Below is a small trained network, with its code and all its weights. Each question gives an input and a target symbol and asks what happens when units are switched off, that is, made to give their printed mean instead of their output.

import numpy as np


def w(rows, s, z=0):
    codes = np.array(rows[::2]) - 128.0
    scale = np.full(codes.shape[1], s)
    scale[-1] = z or s
    return codes * scale


def norm(h):
    return h / np.sqrt((h * h).mean(-1, keepdims=True) + 1e-5)


def f(y):
    return y / 2 * (1 + np.tanh(0.7978845608 * (y + 0.044715 * y**3)))


def softmax(a):
    e = np.exp(a - a.max(-1, keepdims=True))
    return e / e.sum(-1, keepdims=True)


def log_softmax(a):
    a = a - a.max(-1, keepdims=True)
    return a - np.log(np.exp(a).sum(-1, keepdims=True))


def net(x, mask):
    ids = ['ΓΔΞαβεζηθλμστω'.index(c) for c in x.split()]
    T = len(ids)
    res = E[ids] + P[:T]
    r = norm(res)
    for j in range(3):
        rows = slice(4 * j, 4 * j + 4)
        q, k, v = (r @ M[0][rows].T for M in (Q, K, V))
        z = softmax(np.where(np.tri(T) > 0, q @ k.T / 4**0.5, -1e9)) @ v
        o = O[0][rows]
        res = res + np.where(mask[j], z, o[:, -1]) @ o[:, :-1]
    y = f(norm(res) @ A[0][:, :-1].T + A[0][:, -1])
    res = res + np.where(mask[3:7], y, B[0][:, -1]) @ B[0][:, :-1]
    return log_softmax(norm(res)[-1] @ U[:, :-1].T + U[:, -1])


Q, K, V, O, A, B = {}, {}, {}, {}, {}, {}
E = w([
[154,200,96,125,165,122,128,47],'Γ',
[66,48,196,128,198,37,124,27],'Δ',
[122,109,158,78,123,66,254,201],'Ξ',
[137,209,98,84,160,95,151,84],'α',
[154,234,107,120,133,137,154,102],'β',
[67,92,119,95,39,159,247,32],'ε',
[121,224,123,98,172,127,124,72],'ζ',
[132,215,126,163,151,107,128,67],'η',
[160,203,101,197,124,50,158,73],'θ',
[117,237,133,111,133,82,143,93],'λ',
[237,121,212,141,167,92,61,194],'μ',
[43,164,248,214,113,209,148,150],'σ',
[171,126,221,93,35,118,63,7],'τ',
[186,59,99,165,206,234,176,109],'ω',
],0.004)
P = w([
[144,255,93,155,237,123,171,108],'0',
[179,235,155,127,231,134,205,92],'1',
[98,176,33,155,166,127,85,170],'2',
[203,181,212,90,204,151,210,97],'3',
[105,136,65,133,148,141,86,181],'4',
[208,126,248,88,181,166,212,112],'5',
[109,90,89,117,126,146,85,191],'6',
[205,71,249,80,155,170,181,143],'7',
[119,44,121,104,104,156,84,205],'8',
[199,50,238,87,137,169,180,155],'9',
[114,58,105,101,114,154,88,201],'10',
],0.0022)
Q[0] = w([
[173,124,129,136,89,169,169,123],'H1',
[174,117,168,156,169,89,123,76],'H1',
[75,136,109,165,146,134,117,140],'H1',
[120,151,109,170,172,145,129,162],'H1',
[119,109,83,185,105,117,55,140],'H2',
[194,134,205,145,136,137,206,115],'H2',
[65,138,10,116,99,180,56,203],'H2',
[215,147,217,81,211,140,154,98],'H2',
[83,114,15,95,125,128,89,139],'H3',
[152,146,143,95,111,112,67,137],'H3',
[154,152,192,100,185,108,194,128],'H3',
[29,148,19,163,88,107,62,214],'H3',
],0.011)
K[0] = w([
[171,129,127,135,98,163,171,126],'H1',
[171,100,210,171,151,73,115,97],'H1',
[67,153,58,188,141,110,110,130],'H1',
[129,199,62,195,185,125,127,163],'H1',
[160,181,100,184,149,100,114,96],'H2',
[143,47,177,144,84,154,149,168],'H2',
[138,236,81,110,157,125,125,117],'H2',
[130,42,160,95,124,162,96,157],'H2',
[123,205,55,86,176,117,135,88],'H3',
[156,160,147,72,108,123,54,140],'H3',
[90,26,163,89,111,149,139,203],'H3',
[115,254,85,145,158,101,134,134],'H3',
],0.008)
V[0] = w([
[138,116,83,121,75,73,46,87],'H1',
[158,138,191,117,64,87,228,142],'H1',
[164,96,125,75,60,121,86,103],'H1',
[70,97,42,140,136,130,144,145],'H1',
[225,112,127,142,165,35,31,150],'H2',
[144,109,75,67,79,61,234,84],'H2',
[76,167,175,208,98,92,195,124],'H2',
[236,182,129,103,77,165,174,252],'H2',
[231,175,168,121,39,191,13,79],'H3',
[111,151,10,162,85,156,180,82],'H3',
[182,70,56,165,208,189,192,106],'H3',
[105,127,110,162,216,104,207,230],'H3',
],0.0034)
O[0] = w([
[125,155,152,128,186,139,174,122,69],'H1',
[94,124,77,163,157,149,94,117,132],'H1',
[112,194,104,182,150,119,193,116,3],'H1',
[159,181,174,118,125,141,104,107,32],'H1',
[228,129,155,124,189,47,89,123,137],'H2',
[104,103,87,81,53,89,139,95,111],'H2',
[93,109,161,192,88,91,130,145,203],'H2',
[178,174,99,132,62,145,103,224,66],'H2',
[165,242,105,192,147,137,122,69,112],'H3',
[151,100,123,169,45,179,168,110,130],'H3',
[144,15,77,152,160,204,91,148,169],'H3',
[138,28,167,91,111,129,105,253,170],'H3',
],0.0042,0.0025)
A[0] = w([
[150,191,194,241,195,143,99,71,22],'N1',
[116,206,170,175,142,144,105,100,252],'N2',
[119,204,204,40,199,244,119,74,32],'N3',
[43,109,227,137,147,253,153,246,207],'N4',
],0.0032,0.0019)
B[0] = w([
[151,84,199,64,31,199,59,146,218],'N1',
[71,80,186,136,139,156,143,175,255],'N2',
[53,105,24,206,94,75,42,177,179],'N3',
[121,187,128,253,197,108,215,135,197],'N4',
],0.0038,0.0025)
U = w([
[175,103,54,126,140,193,72,27,4],'Γ',
[81,62,153,97,207,80,148,80,158],'Δ',
[109,71,122,84,99,93,196,248,69],'Ξ',
[154,132,62,21,114,117,147,130,185],'α',
[173,206,75,133,78,189,164,182,191],'β',
[61,98,83,137,59,172,214,81,122],'ε',
[45,138,59,153,139,119,45,162,134],'ζ',
[129,101,208,113,72,197,82,131,170],'η',
[184,98,108,209,66,49,135,111,155],'θ',
[80,209,166,75,82,54,165,162,58],'λ',
[213,166,152,122,202,99,83,184,128],'μ',
[77,164,184,233,161,142,181,178,93],'σ',
[128,224,145,164,138,138,124,27,155],'τ',
[173,48,77,171,190,217,155,160,76],'ω',
],0.011,0.0028)

Each question gives the input, a string of symbols that net reads in full, and the target symbol t.
The units are the heads (4 rows each of Q, K, V and O) and the neurons (one row each of A and B). Each row of codes is followed by its name. A weight is (code - 128) times the scale printed after its matrix; where a second scale follows, it is the last column's (O, A, B and U).
mask holds one flag per unit, heads first, then neurons. A switched-off unit (its flag False) gives its mean, the last column of its rows in O or B, instead of its output. The means were averaged over made-up inputs and are rounded, as every weight is.
A unit's drop is (log p(t) with every unit on - log p(t) with that unit switched off) / (log p(t) with every unit on - log p(t) with every unit switched off).
The circuit of an input: a set's keep is (log p(t) with only the set's units on - log p(t) with every unit switched off) / (log p(t) with every unit on - log p(t) with every unit switched off). Starting from all 7 units, units are removed one at a time, each time the one whose removal leaves the highest keep (on an exact tie, the one counted first), for as long as the keep stays at least 0.8.
circuit, biggest first: the units of the circuit, biggest drop first
k most important neurons: the k neurons with the biggest drops, biggest first
heads that matter: for each layer, one digit per head in row order, 1 if its drop is at least 0.15 and else 0, layers parted by /
drop when u is switched off: that unit's drop, to one decimal
input Δ η ζ ε α β, target ε: circuit, biggest first => H2
input η η μ θ, target μ: heads that matter => 010
input Δ σ σ θ θ μ η Δ σ ζ α, target α: heads that matter => 000
input η η λ Δ Ξ ω η λ, target ω: circuit, biggest first => H3, N4
input Γ β β Γ Ξ μ Δ Ξ ω β, target ω: circuit, biggest first => H3, N4
input λ Δ Δ ζ ζ λ η σ τ η, target τ: heads that matter => 001
input η Γ η η ε η μ λ, target μ: heads that matter => 010
input Γ Δ ω Ξ ω λ, target ω: heads that matter => 001
input θ η σ α ω ζ Ξ τ β, target β: heads that matter => 000
input η θ η ζ ζ Δ η θ, target Δ: heads that matter => 000
input η μ η ζ θ α, target μ: heads that matter => 010
input λ ζ Γ η Ξ α, target Ξ: heads that matter => 001
input η Ξ Γ ζ σ θ, target σ: heads that matter => 010
input Ξ α η θ α η η η λ θ, target Ξ: heads that matter => 011
input Δ η ζ θ ζ Δ λ, target λ: heads that matter => 001
input η ζ Δ η β β η θ η σ σ, target σ: heads that matter => 000
input ω η ω ζ ζ α, target ω: circuit, biggest first => H3
input ε η θ Γ Δ ζ, target Δ: heads that matter => 010
input θ θ ω η α Γ θ Ξ η ζ, target Ξ: heads that matter => 011
input Γ η Γ η η η ζ σ θ η σ, target σ: most important neuron => N4
input ε η λ η Γ σ σ θ, target σ: drop when H2 is switched off => 1.9
input ω μ Δ θ ω τ, target τ: drop when H3 is switched off => 0.8
input Ξ ζ ζ η θ θ, target Ξ: drop when H3 is switched off => 0.7
input τ θ η θ, target τ: drop when N4 is switched off => 0.0
